In the rows, zero is written as 128.
Each row has a class, written as a number after it.
[121 100  70 113 124 153 143  84 117  67 118 164 118 122 150 150 159 158
 116 101  82  99 144 113 154 106  67 106 119 125 122 123 102 102  81 134
 170 160 105]	3
[167  85  97 123 110 158 123 134 123 160  98 107 129 167 120 182 169  98
 115  92  78 148 181 139  81 156 150 158 153 159 144  61 125 143  85 150
 137 136 120]	0
[114 102  74 113 135 139 132  87 105  78  93 171 116 116 146 148 154 149
 140  82  86  84 168 114 174  96  70 121 122 125 151 126 124 109  63 121
 131 163 105]	4
[143 160  76 128 126 130 171 110 140 112 124 172 138 129 128 136 141 126
 102 198  89 153 148  91 108 162 123 148 166 114 110 148 113 116 196 154
  74 130 165]	3
[150 117  64 109  98 164  96  96  69 128 116 179 172 129 129 110 165 141
 107 110 163 142 176  66  98 109 136 102 187  80 137 159 136 104  86 112
 148 127 167]	1
[164 133 107 103  90 140 152 152 106 197  78 111  95 138 107 171 147  93
 107 123  99 135 171 136  88 143 142 155 140 151 155  86 140 160 141 164
 130 117  94]	6
[170  78 118  90 105 161 121 129 134 155 107 112 122 149 127 184 164 113
  98  91  87 168 173 150 102 157 132 150 153 141 127  80 123 141 102 164
 153 139 104]	3
[120 104  51 129 140 159 140 107 116  64  99 160  94 147 141 141 167 151
 131  73  90 103 166 107 148  97  73 119 122 136 132  98 104 109  64 118
 152 155  94]	0
[156 162 120 140  75 161 164 101 112 103 151 154 117 145 144  89 125 120
 131 162  81 148 130 100 117 154 104 136 149 125 127 132 131 125 173 126
  81 109 172]	8
[150  86 124 102 107 159 133 150 125 164  93 116 141 140 148 184 171  94
 116  92  94 165 163 142  96 141 132 156 144 142 140  89 132 129  99 152
 129 147 114]	5
[169 112  68 110  96 158 105  80  68 131  99 173 156 122 130 113 152 118
 112 104 192 145 164  69  79 118 128  91 176  99 134 169 128 107 123 126
 134 142 155]	6
[161 160 128 133  94 151 162 119 105  97 153 160 116 151 148 115 118 117
 131 160  39 139 149 104 132 166 120 151 140 139 113 133 128 122 198 141
  83  96 174]	7
[120 111  88 115 145 155 145 119 102  66 106 168 109 119 154 153 159 160
 133  79  62 110 135 107 172 110  71 118 111 134 120 122 111  97  92 130
 133 164 102]	7
[115 129  92 113 128 130 134  77 100  82  84 186 145 139 164 125 173 124
 139 106 101 103 146 123 132  91  69 125 129 107 153  85 129  94  88 102
 125 154 121]	1
[158  82 122 104 119 151 127 159 108 158  89 109 147 146 136 190 162 114
 114  91  51 158 163 142 105 160 136 156 139 158 126  74 135 138 109 164
 128 140 119]	7
[115 138  50 112 138 118 173 103 132  95  70 193 124 127 149 151 181 140
 120  77 104 104 135 107 128  80  72 142 140  88 167  78 114 106  79 126
 135 167 107]	2
[118 103  77 118 145 148 146 107 101  61 110 175 114 123 153 152 158 152
 134  76  59  97 132 104 165 113  68 122 110 136 124 118 117  96  88 136
 135 163 112]	7
[165  82 113  99 105 154 131 123 127 156 103 110 149 140 134 199 163 104
 102 101  87 159 162 148  86 157 141 142 151 144 127  73 122 141 105 167
 153 135 120]	3
[138 178  89 129 120 123 156 153 126 122 126 165 132 138 123 116 161 105
 107 180  82 136 150  74 108 149 134 152 169 116 130 152 128 108 182 139
  58 129 159]	1
[ 90 163 112 159 134 105 132 144  66 123  98 118 130 117 140  72 135 125
 135 159 129  88 129 108  88 106  90 152 139 124 109 128 114 148 141 123
 104 121 172]	1
[170 101  65 105  83 159  93  47  63 154  92 159 131 113 133 111 135 144
 146 120 156 119 169  76  91  85 115 122 179  99 144 144 156 126  60 113
 131 147 160]	4
[164 112  62 103  90 143  99  61  67 164 123 131 114 103 130  90 121 140
 128  72 209 140 156  52 100 107 109  90 144  59 142 150 150  94  65 105
 162 155 138]	8
[157 113  73 109 107 154 151 140 119 185  91 106  82 157  99 166 148 125
 111 126  86 133 196 130 100 141 138 148 136 150 144  61 146 164 108 158
 143 103  96]	0
[148 114  92  91 101 143 151 142 124 206 102 119 106 108 125 163 162 117
 112 156  89 105 154 139 108 125 122 148 107 137 153 100 142 141 129 163
 143 133 105]	5
[169 113  64 110  95 159  98  92  71 128  95 167 155 124 131 113 154 120
 111 106 186 147 165  59  69 108 121  90 176  99 128 167 132 109 117 118
 141 145 153]	6
[165 105  59 102 101 170 109  69  83 126 129 173 150 122 132 115 143 152
 101 114 177 142 170  74  95 116 119  88 176  86 112 169 120 107 109 131
 166 136 163]	3
[102  99  78 118 140 146 146  97 114  68 107 175 110 118 161 147 168 150
 136  89  89 103 142 110 164  84  55 116 108 124 141 126 119  91  71 125
 147 167 100]	5
[161 112 120 104  99 151 156 147 101 189 103 111  97 130 114 170 140 130
 117 122  53 141 163 145 130 149 133 153 127 149 126  80 153 155 134 166
 131 112 108]	7
[132 152 120 163 166 137 155 150  95 122 137 129  79 126 133 105 111 146
 141 156 124  68  97 131  89  68  71 125 111 180  77 131 136 151 181 147
 114 110 160]	7
[170 112  64 113  92 160 104  83  59 126 100 169 154 125 127 114 152 113
 114  97 186 141 172  65  73 113 120  87 172 103 129 171 127 110 118 123
 135 144 158]	6
[136 172 108 135 168 127 148 155  93 130 100 152  76 131 139  88 125 146
 140 153 119  96 118  96  78  84  61 155 140 146  83 121 116 141 173 122
  92 147 163]	7
[126 187  95 133 104 146 147 159 114 101 125 146 128 167 133 119 149 101
 111 153  76 140 175  83  77 143 138 139 163 113 139 158 129 122 162 119
  82 113 147]	1
[175 127  87  89  94 135 143 154 120 201  88 114 111 127 116 158 167  85
 100 142  90  95 155 134  80 146 136 141 118 156 162  99 132 148 151 164
 143 132 103]	6
[164 128  83  85 103 149 152 145 133 209 100 104 110 113 116 154 151 122
  99 144  97 109 142 140 101 153 114 135 106 137 154  89 138 143 132 155
 128 145 107]	8
[107 101  70 111 120 137 135  80 107  74  92 167 127 115 145 136 161 150
 147  89  84  85 164 105 167  93  74 115 118 123 148 121 121 111  66 123
 124 164 101]	4
[174 165 117 134  72 136 160 108 115 105 137 164 121 154 140 105 140  76
 127 155  87 139 151  92  93 148 123 134 153 138 130 143 126 120 208 134
  79 112 159]	6
[139 191  90 117 112 154 153 148 129 110 123 148 118 160 132 113 128 117
 116 160 117 148 148  85  76 140 110 121 141 114 135 156 131 117 193 129
  80 129 140]	8
[111 173 102 160 133 108 161 136  80 120  92 119 102  96 130  78 127 139
 130 157 126 110 104 109  86 102  58 152 149 115  94 115 101 162 167 131
  92 124 168]	2
[159  78 111 101  99 149 116 120 122 159  85 113 148 143 128 185 163 101
 129  93  77 142 181 147 103 141 144 155 151 151 155  81 147 149  81 153
 116 139 114]	4
[161 104  56  98  95 144 105  64  81 154 122 130 116 102 130  89 125 140
 130  67 219 148 146  52 103 107 118  94 150  62 135 137 148  97  64 111
 153 151 139]	8
[ 97  93  77 120 135 138 145  92 113  66 104 174 121 119 160 146 175 141
 141  83  93 110 136 105 156  85  62 115 111 123 140 125 120  87  72 131
 142 171 100]	5
[117 134  51 115 135 124 179  93 129  92  71 194 119 125 147 154 181 135
 120  61 107 109 133 109 130  82  68 137 141  84 165  73 113 101  76 125
 137 170  98]	2
[168  98  65  93  95 138  93  53  84 158 122 150 117  97 132 101 125 137
 136  83 192 109 182  54 121 103 133 106 156  68 149 160 157 105  58 110
 136 148 145]	4
[167 154 101 147  78 157 163 101 129 100 149 157 116 170 139 105 139 109
 130 160  65 142 166  99 107 156 133 143 160 139 122 120 119 126 174 129
  84 102 165]	0
[177 120  95 100  92 143 142 145 113 202  88 111 107 119 116 159 167  88
 101 140  92  99 154 135  78 142 129 139 120 156 151  95 129 149 144 157
 138 138 102]	6
[140 172 112 141 157 131 148 160  98 129 111 145  68 122 132  85 126 146
 140 144 112 107 110  92  82  84  60 157 141 146  72 130 112 143 173 120
  94 154 156]	7
[156 118  82 112  95 155 153 141 120 191  96 110  92 153 101 169 146 124
 109 127  82 128 192 133 107 147 142 155 135 147 145  63 138 162 112 158
 141 111  99]	0
[167  94  68  96  95 141  98  42  84 144 141 136 103 105 129 112 118 142
 116  69 195 141 174  61 105 119 122  95 154  58 123 159 135 100  66 118
 175 147 136]	3
[131 146 119 167 148 136 150 113  90 131 124 126  82 110 128 109 109 136
 149 159 147  53 117 142  87  59  72 120 127 171 104 142 147 165 159 137
 103 110 159]	4
[147 187  95 127 109 139 154 170 128 110 106 151 115 162 127 122 145  82
 111 139 111 146 155  85  68 145 131 128 153 135 134 175 121 126 200 133
  80 131 128]	6
[169 107  45 120  94 166  94  56  73 141 103 147 116 136 124 103 142 151
 134 122 169 133 172  65  74  90 122 109 174  99 131 132 144 118  67 108
 149 141 154]	0
[153 181  87 138 124 114 165 139 130 127 108 175 135 141 119 130 150  82
 113 187 101 138 141  78  84 150 132 150 159 137 135 150 120 114 217 151
  57 131 154]	6
[ 87 158 119 162 147 105 163 141  78 132  93 125 120 100 152  96 124 126
 143 168 136 103 115 119  98  97  69 144 125 136  99 135 113 140 167 135
 104 132 167]	5
[178 121  82  89  94 138 139 139 120 195  85 118 111 130 110 153 172  87
 104 145  94 103 161 137  75 141 128 136 119 156 153  99 136 147 154 160
 127 137 102]	6
[154 101  69 106  94 139 109  68  82 154 134 143  99  99 141 111 132 126
 136  71 194 139 162  52 110  88 124 112 147  62 142 162 151  87  63 113
 163 153 132]	5
[130 174  87 137 114 122 169 148 128 122 122 163 145 135 127 123 166 101
 107 177  79 132 143  79 100 151 148 158 175 118 135 142 125 112 174 146
  60 129 165]	1
[156 124  88  96  97 142 135 158 108 203 101 105 124 129 115 160 170 103
  96 148  65  95 178 134  94 150 139 152 124 139 157  85 140 145 113 154
 141 119 113]	1
[116 105  53 136 140 157 143 101 126  64 110 169 109 137 148 143 171 159
 126  81  88  87 158 101 150  99  79 116 117 132 136 104  99 107  63 118
 155 157 103]	0
[129 150 118 159 141 137 149 119 102 131 123 124  88 106 132 109 109 144
 146 163 147  56 116 130  84  62  73 115 124 169 103 151 148 166 161 140
  93 114 157]	4
[132 160 105 141 153 129 144 124 103 126 108 134  77 122 136  96 122 147
 124 160 139 114 126  97  64  91  61 149 159 130  77 121  99 149 152 123
 116 147 157]	3
[167 114  75  81  97 150 146 123 129 195 106 114 113 118 116 168 150 123
  91 157  83 106 161 146  97 157 125 139 119 137 134 102 123 150 135 169
 149 134 113]	3
[146 156 116 129  78 145 180 111 128 106 153 165 109 148 158 106 138 104
 135 165  72 134 145 102 122 132 118 146 144 131 131 141 136 114 184 143
  89 101 162]	5
[150 102  64 103 110 163 108  82  81 130 109 185 164 116 149 122 152 143
 124 115 182 154 162  67  96  94 109  95 168  89 128 173 144  95  97 121
 141 142 168]	5
[124 121  92 106 124 137 157  46 109  88  70 194 138 129 164 146 155 124
 154 106 105  91 156 141 141  88  64 117 132 118 161  84 133 102 102 109
 107 168 116]	4
[117 142 123 168 148 140 166 130 106 122 137 124  79 104 149 106 125 142
 137 166 153  79  97 127  81  48  64 120 124 161  90 144 138 146 165 138
 116 120 161]	5
[104 133  52  98 134 120 178  92 131 110  63 185 135 125 155 136 166 133
 127  63 135 112 129 106 133 105  63 118 121  92 164  81 123  88  74 114
 130 197 102]	8
[151 122  93  84  99 141 155 153 130 205 107 116 116 113 128 162 161 103
 112 153  82 101 151 142 109 137 127 142 100 142 152 105 138 138 138 160
 140 134 106]	5
[125 185  95 125 109 139 138 157 118 108 120 149 130 172 130 120 156  99
 111 163  78 138 179  77  74 144 141 143 160 108 146 156 136 117 166 125
  76 118 139]	1
[136 154 123 169 143 155 157 125  91 125 131 114  70 110 138  86 112 152
 135 151 165  81  85 135  74  62  46 111 124 163  90 130 132 154 162 127
 116 124 163]	8
[122 123  83 114 130 143 164  49 110  81  77 177 141 124 171 135 151 138
 140 107 121 114 117 143 127  98  42 107 115 115 151  74 126  93 107 112
 120 171 124]	8
[ 99 134  50 117 132 110 162 111 113 113  65 192 151 139 153 145 183 117
 122  65 102  97 158 112 133 100  94 151 140  94 170  85 121  92  55 113
 142 177 110]	1
[161 153 117 126  74 154 158  88 122 107 137 171 129 151 148 103 122 113
 140 170  67 124 168 109 134 149 124 140 155 134 140 143 142 131 174 134
  64  94 164]	4
[178 108  62 106  94 125  92  75  74 152 110 145 112 108 131  97 136 106
 126  66 209 134 159  46  86 105 130 110 161  77 141 156 141  99  80 111
 158 154 139]	6
